Each row of numbers stands for one thing and depends on some of the facts below. Use the named rows to name the rest.

How the things are related:
kiklem | Ψ f | θ zibotrim | μ 661 | γ i
dritrizu | Ψ g | θ golak | μ 661 | γ j
stifoti | Ψ f | θ noplur | μ 661 | γ i
buta | Ψ e | θ zostus | μ 307 | γ m
skoflor | Ψ c | θ funu | μ 661 | γ k
guplir | Ψ d | μ 661 | γ l
komor | Ψ f | θ stera | μ 661 | γ h
piram | Ψ c | θ rovel | μ 307 | γ h
kabre | Ψ a | μ 661 | γ k
starok | Ψ e | μ 661 | γ m
druru | Ψ g | θ dodru | μ 661 | γ i
troker | Ψ e | θ drunar | μ 53 | γ j
kedas | Ψ e | μ 661 | γ m
fludil | Ψ g | θ batran | μ 661 | γ k
truflo | Ψ g | θ draskir | μ 661 | γ h
guplil | Ψ a | θ tusem | μ 307 | γ k
plalar | Ψ a | θ klipon | μ 307 | γ l
skenipo | Ψ e | μ 307 | γ i
zavam | Ψ b | θ truflo | μ 307 | γ i
vema | Ψ d | θ fletre | μ 53 | γ h
voflal | Ψ d | θ tremo | μ 307 | γ l
lubron | Ψ d | θ toskistur | μ 661 | γ h
klufom | Ψ b | θ klerul | μ 53 | γ h
zofo | Ψ g | μ 307 | γ k
ruros | Ψ g | θ britalu | μ 307 | γ j
skela | Ψ f | θ fludil | μ 307 | γ j
kledram | Ψ d | θ koma | μ 661 | γ h
noklen | Ψ b | μ 661 | γ l
funu | Ψ b | θ buta | μ 53 | γ h
drestel | Ψ f | μ 307 | γ h
loker | Ψ b | θ botrur | μ 661 | γ i
kidre | Ψ g | θ brafin | μ 53 | γ l
grugrupal | Ψ f | θ zavam | μ 307 | γ l
klivo | Ψ d | θ druru | μ 661 | γ j
tigufo | Ψ d | μ 307 | γ m
fleni | Ψ c | θ fozul | μ 661 | γ h
gazok | Ψ a | μ 661 | γ h
klipon | Ψ a | θ dratris | μ 661 | γ h
lobram | Ψ c | θ butrezi | μ 307 | γ k
draskir | Ψ e | θ troker | μ 661 | γ h
dramul | Ψ f | θ klastidrel | μ 53 | γ i
gotra | Ψ b | θ lepek | μ 661 | γ h
klerul | Ψ d | θ motro | μ 307 | γ h
boguplam | Ψ c | μ 307 | γ h
triruklen | Ψ f | θ grestik | μ 661 | γ h
brovus | Ψ d | θ noklen | μ 661 | γ m
dratris | Ψ b | μ 53 | γ i
sirin | Ψ g | θ nosku | μ 53 | γ j
skuzel | Ψ c | μ 661 | γ j
gosel | Ψ e | θ stifoti | μ 661 | γ h
zasum | Ψ b | θ fupel | μ 53 | γ k
nepa | Ψ e | θ kidre | μ 53 | γ j
skekluk | Ψ c | μ 307 | γ j
drubro | Ψ e | θ skuzel | μ 661 | γ h
kirom | Ψ f | μ 661 | γ h
batran | Ψ g | θ guplil | μ 53 | γ h
zibotrim | Ψ f | θ fodri | μ 307 | γ l
lodres | Ψ c | θ gazok | μ 53 | γ l
matratri | Ψ g | θ vele | μ 661 | γ k
tragi | Ψ f | μ 661 | γ i
kofe | Ψ b | μ 661 | γ j
vama | Ψ g | θ starok | μ 661 | γ j
grestik | Ψ d | θ tiploflon | μ 307 | γ h
zasti | Ψ e | θ gotra | μ 661 | γ h
skeflo | Ψ a | θ kige | μ 661 | γ l
grorir | Ψ f | θ grugrupal | μ 661 | γ h
fupel | Ψ f | θ komor | μ 53 | γ i
mamel | Ψ a | θ lodres | μ 661 | γ i
brafin | Ψ d | θ geplal | μ 307 | γ k
metrak | Ψ b | θ fumol | μ 661 | γ i
kluklor | Ψ c | θ vema | μ 661 | γ h
pide | Ψ g | μ 661 | γ j
klastidrel | Ψ b | θ nufla | μ 53 | γ l
geplal | Ψ g | μ 661 | γ i
desudro | Ψ a | θ kosta | μ 661 | γ i
fladido | Ψ a | θ metrak | μ 661 | γ m
noplur | Ψ d | μ 53 | γ h
stavuk | Ψ d | θ skemi | μ 661 | γ h
vele | Ψ d | θ staplel | μ 661 | γ l
tiploflon | Ψ a | θ klufom | μ 307 | γ k
trabroben | Ψ c | μ 661 | γ m
budun | Ψ b | θ kabre | μ 661 | γ i
mekon | Ψ e | θ fibre | μ 661 | γ l
tusem | Ψ c | θ zami | μ 53 | γ i
muvir | Ψ g | μ 307 | γ j
fumol | Ψ e | θ kater | μ 307 | γ h
ramik | Ψ c | μ 661 | γ l
fozul | Ψ a | θ brekom | μ 661 | γ h
butrezi | Ψ g | θ benul | μ 661 | γ l
gestes | Ψ a | μ 661 | γ h
trefe | Ψ d | μ 661 | γ h
bini | Ψ c | θ dramul | μ 661 | γ h
plapla | Ψ e | θ drasiser | μ 661 | γ i
matri | Ψ d | θ skeflo | μ 661 | γ h
didin | Ψ b | θ kedas | μ 661 | γ k
staplel | Ψ f | θ klivo | μ 307 | γ j
setras | Ψ f | θ kledram | μ 53 | γ h
griflir | Ψ a | θ skoflor | μ 307 | γ k
koma | Ψ b | θ dritrizu | μ 307 | γ l
bugruk | Ψ d | θ desudro | μ 307 | γ h
rovel | Ψ c | θ nepa | μ 307 | γ i
motro | Ψ a | μ 661 | γ h
dragragrur | Ψ f | μ 661 | γ k
nosku | Ψ g | θ zasum | μ 307 | γ i
golak | Ψ d | θ tagra | μ 307 | γ j
botrur | Ψ d | θ pozek | μ 307 | γ i
dodru | Ψ b | θ plapla | μ 307 | γ m
britalu | Ψ a | μ 661 | γ i
kogal | Ψ c | μ 307 | γ j
goguk | Ψ e | μ 53 | γ h
lepek | Ψ d | θ drotrol | μ 661 | γ h
zami | Ψ c | θ dragragrur | μ 307 | γ k
kater | Ψ f | μ 661 | γ i
klastipo | Ψ e | μ 307 | γ l
toskistur | Ψ g | θ budun | μ 661 | γ k
fletre | Ψ e | θ setras | μ 307 | γ l
geplar | Ψ f | μ 661 | γ k
skemi | Ψ c | μ 307 | γ m
drasiser | Ψ g | μ 661 | γ i
brepom | Ψ b | θ brovus | μ 53 | γ h
stutrun | Ψ c | μ 661 | γ l
drotrol | Ψ a | μ 661 | γ h
plora | Ψ a | θ muvir | μ 661 | γ j
dadrim | Ψ e | θ tranezar | μ 661 | γ i
sidem | Ψ e | μ 661 | γ h
fuplir | Ψ g | μ 661 | γ m
fodri | Ψ b | θ bugruk | μ 53 | γ h
tremo | Ψ a | θ kagin | μ 661 | γ l
stera | Ψ d | θ ramik | μ 307 | γ m
kliflu | Ψ g | θ pide | μ 307 | γ j
kige | Ψ d | θ lubron | μ 307 | γ l
zostus | Ψ d | θ voflal | μ 661 | γ h
tranezar | Ψ e | θ drubro | μ 661 | γ l
tagra | Ψ e | θ mekon | μ 661 | γ k
kosta | Ψ b | θ didin | μ 53 | γ m
nufla | Ψ d | θ piram | μ 661 | γ h
skasik | Ψ e | μ 307 | γ k
drunar | Ψ d | θ bini | μ 53 | γ k
brekom | Ψ a | θ plora | μ 661 | γ i
gudradol | Ψ b | θ triruklen | μ 661 | γ h
benul | Ψ g | μ 661 | γ j
vupligrar | Ψ e | θ kluklor | μ 307 | γ j
fibre | Ψ c | θ fleni | μ 53 | γ i
pozek | Ψ f | θ brepom | μ 307 | γ h
kagin | Ψ a | θ mamel | μ 307 | γ l
puplik | Ψ e | μ 307 | γ h

Named rows:
pozek: -11  -30  -21  2  -10  4  7  1  -18  29  -16  -12  16  -3  7  -12  -6  -5  -10  37  -20  -5  -31  16  6  26  -8  -35  4  7  -3  -13  -16  -3  14  14  -2  -7  2
botrur: -9  -28  -19  -32  -2  9  9  10  -8  18  -35  3  -5  -3  -2  -6  -19  -4  -8  8  11  6  -15  16  16  10  -7  -23  14  -11  1  -15  5  -8  -3  -4  13  -7  7
pide: -26  -50  -4  2  7  -13  13  -14  3  -6  -40  3  30  -28  19  -15  -20  -15  -19  41  -7  -17  -37  19  21  22  -14  -8  24  -7  7  19  -12  5  -2  -12  -7  -36  16
klufom: 12  -17  -35  -38  -4  20  6  26  -21  25  -16  22  -9  6  -2  10  -19  12  21  19  -20  5  -13  17  -13  26  9  -37  -1  -23  -3  -16  9  -19  -2  -16  20  -36  4
kiklem: 12  -25  -33  0  -11  3  -7  18  -5  22  -8  -18  22  -1  10  10  6  11  14  30  -15  13  -33  29  -6  14  -12  -26  22  7  7  -16  -16  9  10  19  18  -20  -12
dragragrur: 3  -44  -22  -8  3  -15  7  -4  -11  20  -26  2  31  -19  17  -13  -14  -2  -8  39  -22  -10  -36  10  17  12  -1  -32  26  9  -16  13  -17  -3  7  17  -1  -22  7
kluklor: -16  -32  -28  -16  15  6  -6  -5  -9  14  -21  3  -5  -2  8  -4  2  -8  -7  16  -4  11  -46  6  8  22  -4  -17  2  0  -15  -16  12  9  -12  4  3  -20  -13
skuzel: 5  -38  -34  -37  23  3  -14  10  -21  29  -37  24  -9  -5  -3  -4  -18  4  -9  18  -21  -7  -47  -9  -8  21  5  -34  2  4  -29  -13  10  -13  -9  17  -2  -4  -3
skela: -23  -33  -15  7  -17  -9  -2  -8  -8  24  -17  -19  29  -8  11  -9  6  -1  -2  24  -13  5  -28  27  21  23  -14  -23  14  7  11  -9  -17  11  12  11  4  -13  2
skenipo: -11  -43  -35  -27  -4  -1  -14  -1  -11  7  -23  -10  3  -9  7  7  3  -18  -14  8  15  5  -37  -2  21  13  -5  -4  18  -13  -25  -14  22  -10  -9  8  -6  -5  -7
vama: 15  -32  -38  -25  -6  10  -25  28  5  28  -15  -14  -6  4  -10  25  1  13  6  6  -8  10  -34  14  -18  -4  -6  -28  23  8  -16  -15  -16  9  8  20  27  -1  -22
drunar: -11  -27  -11  -28  6  -2  4  -3  4  3  -42  9  3  -2  8  2  -18  -3  -5  12  13  4  -15  21  18  12  -5  -22  14  -16  8  -7  4  -1  -10  -13  19  -10  -7
troker: 8  -31  -35  -34  -2  7  -24  -7  -15  12  -15  17  -7  5  4  23  -1  -16  2  9  15  1  -26  10  -1  27  3  -9  10  -14  -27  -16  18  -24  -11  -12  -5  -6  -13
guplil: 12  -22  -30  -35  -7  -2  8  16  -18  27  -23  2  -3  3  1  -11  -5  12  14  20  -22  8  -16  17  4  20  -2  -38  8  5  -1  -10  -15  -10  7  -10  7  -30  11
tranezar: -23  -49  -10  -27  19  -7  -22  -7  -3  15  -37  5  -8  -26  7  16  -5  -12  -16  2  14  -5  -50  0  16  6  -13  3  21  7  -28  -5  15  6  -10  22  0  -4  -14
gestes: 10  -26  -30  -14  -1  4  10  15  -4  19  -22  5  3  0  10  -9  -5  9  -4  34  -20  3  -23  18  -2  14  -6  -37  6  -4  3  -15  -16  5  10  1  17  -37  -5
kater: 11  -35  -26  -24  9  -6  2  17  -16  32  -23  11  9  -15  13  -7  -19  4  -3  39  -22  -9  -40  -4  -11  15  -4  -37  21  8  -24  0  -19  -6  6  22  7  -3  1
dodru: 14  -31  -27  -35  -3  -7  11  20  -20  16  -39  -10  11  -2  0  -9  -3  15  15  8  0  14  -12  16  23  -3  5  -32  29  -6  7  -4  -15  -6  0  -18  24  -29  16

Which thing is each row?
No name comes twice in this set of rows, the named rows included.
14  -37  -34  -6  -14  -2  -21  22  1  18  -16  -15  11  -4  0  19  12  -2  2  7  8  9  -21  18  -6  -2  -6  -28  16  7  2  -16  -11  7  11  16  18  -3  -12 -> ruros

The same things again, as new rows of numbers:
Some things and their rows:
brovus: 2  -10  -7  0  -4  -7  14  -13  5  -7  0  11  -14  -10
zasti: 0  4  0  -5  -5  2  6  -4  0  0  -1  -1  0  -5
kater: -1  6  -7  9  1  -8  15  12  11  -8  -11  17  6  3
nufla: 2  -10  -13  19  -12  -4  12  -8  0  2  -5  8  -15  -10
stutrun: -6  -1  13  -5  -11  3  -10  -13  -9  4  5  -8  9  -4
rovel: 0  -2  3  19  -4  4  -25  -6  -15  19  2  -11  5  -3
plora: -30  -32  -7  -8  -4  4  -16  -16  4  8  4  -3  2  1
voflal: 3  -15  -2  10  10  -7  -2  -4  -1  -9  2  18  -13  -4
kige: 3  -15  -2  9  10  -7  -2  -3  -1  -9  2  18  -13  -4
boguplam: 3  1  7  -7  4  9  -18  -8  -12  10  8  -11  -3  -5
gudradol: 11  44  4  -10  0  2  8  13  5  8  -8  -9  25  4
starok: 5  6  0  -6  -5  -2  6  -12  2  3  0  -1  0  -6
fuplir: 4  4  0  -5  -5  -2  8  -11  2  0  1  0  -2  -7
brekom: -26  -28  -3  -8  -4  1  -16  -24  2  8  4  4  2  -2
kledram: -6  -15  -2  -18  3  0  14  -4  7  -18  3  14  -14  -5
brafin: 7  -19  -18  27  5  -8  -1  -2  3  7  -3  0  -17  -4
tremo: -12  -23  8  -1  -12  2  -8  -21  -10  -1  8  0  -6  -9
stifoti: -1  6  -7  8  1  -8  15  12  10  -10  -10  17  5  3

Which thing is each row?
No name comes twice in this set of rows, the named rows included.
3  0  14  -17  17  1  -6  4  -3  -14  7  8  0  2 -> fletre
-5  -19  5  -8  -12  3  -2  -25  -9  1  10  -5  -13  -14 -> fladido
12  39  14  -18  22  -1  -7  17  4  -1  -1  0  28  11 -> koma
8  -17  -3  16  -8  -4  13  7  -2  -11  2  -3  -23  3 -> drunar
-8  0  15  -30  -3  11  -4  -7  -6  -5  10  -10  2  -4 -> kluklor
-3  -29  2  -1  4  5  -14  -9  -9  -1  12  -14  -16  -5 -> griflir
-11  -7  -1  2  -5  3  2  10  1  -3  -3  -4  5  3 -> vama
3  -3  7  12  -10  6  3  19  -10  -6  1  -9  -6  9 -> troker
7  3  0  12  -3  7  -20  -11  -14  21  4  -14  -3  -7 -> piram
-12  -24  -9  -3  19  -2  -5  7  9  -10  1  13  -9  5 -> golak
5  3  -4  22  -11  -7  -5  -9  -3  14  -3  4  0  5 -> kidre
-13  -22  -9  8  -4  -2  8  7  5  -10  -4  7  -7  0 -> klivo
8  39  7  -2  2  -1  -2  18  4  9  -7  -5  28  20 -> dratris
9  7  8  4  -13  6  12  5  -10  -7  1  -7  -7  -9 -> draskir

The same things again, as new rows of numbers:
Named rows:
nosku: 8  -14  -12  1  -28  -3  -3  -6  -16  0  -9  2  -20  -10
skasik: -2  0  6  -10  2  -21  10  -4  12  11  -1  17  13  4
funu: -5  10  18  2  7  -11  -7  -7  10  10  14  -7  27  -4
klipon: 6  4  5  10  6  14  -15  -10  -14  -6  14  -20  -2  -4
geplal: 4  -22  4  3  -21  -6  -6  -7  -30  -4  -22  -10  -8  13
muvir: -8  -20  9  15  -31  -12  -2  -1  -30  -1  -11  -5  -21  14
fupel: -1  -8  1  -7  -20  -12  -7  -8  -10  3  -5  1  5  -20
guplir: -6  4  2  3  -6  -3  1  10  0  -11  -17  -14  -11  7
fodri: -2  11  21  7  6  -13  -9  -9  14  9  14  -5  27  -3
zostus: 7  -2  -1  9  -5  -4  4  8  2  -10  -15  -13  -10  7
guplil: 9  -1  7  14  0  15  -6  -12  -16  6  21  -5  -7  -5
boguplam: -5  -2  -3  3  -14  -9  8  6  4  -2  -6  -4  -10  9
mamel: 15  -7  11  14  1  4  -12  -17  -18  -9  10  -5  -2  -5
kosta: -2  -4  28  3  -2  -14  -14  -20  15  -5  10  1  31  -5
fuplir: 6  -6  -4  6  -26  -2  -11  -1  -9  -21  -16  -6  -11  -4
toskistur: 16  -1  -6  11  -16  -1  1  3  -16  0  -19  -6  -15  3
tragi: 9  -1  2  0  -13  -15  -7  -10  -9  -3  -5  7  6  -3
goguk: -15  4  13  -10  3  -25  7  4  13  7  -5  -3  15  -1

Rows to name:
No name comes twice in this set of rows, the named rows included.
15  1  -8  10  -6  -12  5  1  1  3  -21  4  -2  3 -> skoflor
0  -3  12  11  -2  -4  -19  -9  -29  -9  17  -3  -12  -8 -> plora
-17  -2  18  -16  -4  -11  -13  -18  4  -4  23  12  18  -8 -> dodru
-9  -18  -4  -7  -20  -1  2  -3  -2  -10  -11  -4  -15  -4 -> stera
-4  23  0  -11  9  -8  -11  -10  10  -3  20  2  18  -15 -> gudradol
2  19  6  -13  1  -18  -16  -13  3  -7  19  24  13  -22 -> loker
0  1  14  18  -2  17  -12  -8  -6  -2  23  -20  -3  3 -> kagin
8  7  17  3  13  -17  -7  -17  5  10  12  6  27  7 -> didin
-3  -5  6  -8  1  -11  -11  -24  5  7  23  13  22  -13 -> zavam
1  5  4  14  -13  -3  -3  -2  17  -2  -1  -10  9  14 -> zibotrim
-8  -16  25  -8  4  -22  -9  -21  -4  13  11  1  31  -1 -> dratris
1  8  -5  13  -1  24  -15  -10  3  -6  23  -19  -7  -12 -> plalar

